Here is a tiny trained network, its code and every weight. The questions are about switching its units off for an input and a target symbol, where a switched-off unit gives its printed mean instead of its output.

import numpy as np


def w(rows, s, z=0):
    codes = np.array(rows[::2]) - 128.0
    scale = np.full(codes.shape[1], s)
    scale[-1] = z or s
    return codes * scale


def norm(h):
    return h / np.sqrt((h * h).mean(-1, keepdims=True) + 1e-5)


def f(y):
    return np.maximum(y, 0)


def softmax(a):
    e = np.exp(a - a.max(-1, keepdims=True))
    return e / e.sum(-1, keepdims=True)


def log_softmax(a):
    a = a - a.max(-1, keepdims=True)
    return a - np.log(np.exp(a).sum(-1, keepdims=True))


def net(x, mask):
    ids = ['αβεηθτ'.index(c) for c in x.split()]
    T = len(ids)
    res = E[ids] + P[:T]
    r = norm(res)
    for j in range(2):
        rows = slice(3 * j, 3 * j + 3)
        q, k, v = (r @ M[0][rows].T for M in (Q, K, V))
        z = softmax(np.where(np.tri(T) > 0, q @ k.T / 3**0.5, -1e9)) @ v
        o = O[0][rows]
        res = res + np.where(mask[j], z, o[:, -1]) @ o[:, :-1]
    y = f(norm(res) @ A[0][:, :-1].T + A[0][:, -1])
    res = res + np.where(mask[2:6], y, B[0][:, -1]) @ B[0][:, :-1]
    return log_softmax(norm(res)[-1] @ U[:, :-1].T + U[:, -1])


Q, K, V, O, A, B = {}, {}, {}, {}, {}, {}
E = w([
[123,176,38,193,121],'α',
[227,98,115,78,51],'β',
[80,99,200,137,107],'ε',
[64,27,122,139,85],'η',
[1,117,107,85,104],'θ',
[94,67,147,64,220],'τ',
],0.0085)
P = w([
[2,192,117,69,139],'0',
[21,151,117,91,133],'1',
[59,142,120,103,135],'2',
[97,133,118,107,115],'3',
[125,127,123,108,111],'4',
[138,121,120,118,115],'5',
[152,112,122,127,119],'6',
[164,97,122,144,132],'7',
[182,92,128,147,142],'8',
[187,93,126,138,137],'9',
],0.007)
Q[0] = w([
[155,31,186,43,110],'H0',
[105,217,62,156,255],'H0',
[194,207,150,83,72],'H0',
[220,54,124,117,22],'H1',
[44,133,222,113,129],'H1',
[140,47,169,111,149],'H1',
],0.0073)
K[0] = w([
[186,5,214,169,218],'H0',
[58,254,49,73,51],'H0',
[48,151,245,94,106],'H0',
[194,75,89,178,235],'H1',
[51,40,202,79,105],'H1',
[138,71,104,118,171],'H1',
],0.0066)
V[0] = w([
[131,192,254,211,60],'H0',
[112,121,191,168,113],'H0',
[144,191,69,198,42],'H0',
[91,110,4,203,79],'H1',
[110,148,185,201,123],'H1',
[99,146,128,92,53],'H1',
],0.0069)
O[0] = w([
[135,77,30,97,30,44],'H0',
[128,75,71,146,111,135],'H0',
[135,206,95,126,45,2],'H0',
[159,178,160,254,77,155],'H1',
[210,160,119,135,109,59],'H1',
[115,155,180,78,101,225],'H1',
],0.0074,0.0041)
A[0] = w([
[79,156,141,151,201,95],'N0',
[41,112,85,35,155,96],'N1',
[112,34,159,158,93,218],'N2',
[166,254,94,167,93,251],'N3',
],0.0075,0.0029)
B[0] = w([
[231,64,131,128,158,184],'N0',
[255,122,45,181,116,224],'N1',
[51,185,78,144,125,254],'N2',
[215,158,187,215,214,180],'N3',
],0.0073,0.0061)
U = w([
[255,215,171,248,99,223],'α',
[209,196,199,18,56,31],'β',
[210,48,34,99,24,214],'ε',
[38,123,153,205,65,22],'η',
[41,188,97,115,125,4],'θ',
[173,26,189,114,236,142],'τ',
],0.0074,0.0014)

Each question gives the input, a string of symbols that net reads in full, and the target symbol t.
The units are the heads (3 rows each of Q, K, V and O) and the neurons (one row each of A and B). Each row of codes is followed by its name. A weight is (code - 128) times the scale printed after its matrix; where a second scale follows, it is the last column's (O, A, B and U).
mask holds one flag per unit, heads first, then neurons. A switched-off unit (its flag False) gives its mean, the last column of its rows in O or B, instead of its output. The means were averaged over made-up inputs and are rounded, as every weight is.
A unit's drop is (log p(t) with every unit on - log p(t) with that unit switched off) / (log p(t) with every unit on - log p(t) with every unit switched off).
The circuit of an input: a set's keep is (log p(t) with only the set's units on - log p(t) with every unit switched off) / (log p(t) with every unit on - log p(t) with every unit switched off). Starting from all 6 units, units are removed one at a time, each time the one whose removal leaves the highest keep (on an exact tie, the one counted first), for as long as the keep stays at least 0.8.
circuit, biggest first: the units of the circuit, biggest drop first
k most important neurons: the k neurons with the biggest drops, biggest first
which heads matter: for each layer, one digit per head in row order, 1 if its drop is at least 0.15 and else 0, layers parted by /
drop when u is switched off: that unit's drop, to one decimal
input α η θ, target α: circuit, biggest first -> [H0 H1 N2 N3]
input θ ε β θ, target ε: circuit, biggest first -> [N1 N3]
input α ε β β ε β ε, target ε: circuit, biggest first -> [H0]
input β β ε, target ε: which heads matter -> 11
input η η β ε τ θ θ, target τ: 2 most important neurons -> [N0 N3]
input α β β η ε, target η: circuit, biggest first -> [H0 N2]
input η β β α β β θ, target α: circuit, biggest first -> [H0 N1]
input θ ε θ ε ε β τ β β, target τ: circuit, biggest first -> [H0 N1]
input η α τ β ε β ε η ε η, target η: 3 most important neurons -> [N2 N1 N0]
input τ β θ θ, target τ: 3 most important neurons -> [N0 N2 N1]
input ε θ β θ β ε η τ ε θ, target ε: 2 most important neurons -> [N1 N3]
input τ β η β ε β β β, target ε: drop when N3 is switched off -> 0.0
input β β β, target β: drop when H0 is switched off -> 1.0
input β β β β, target β: drop when N2 is switched off -> 0.0
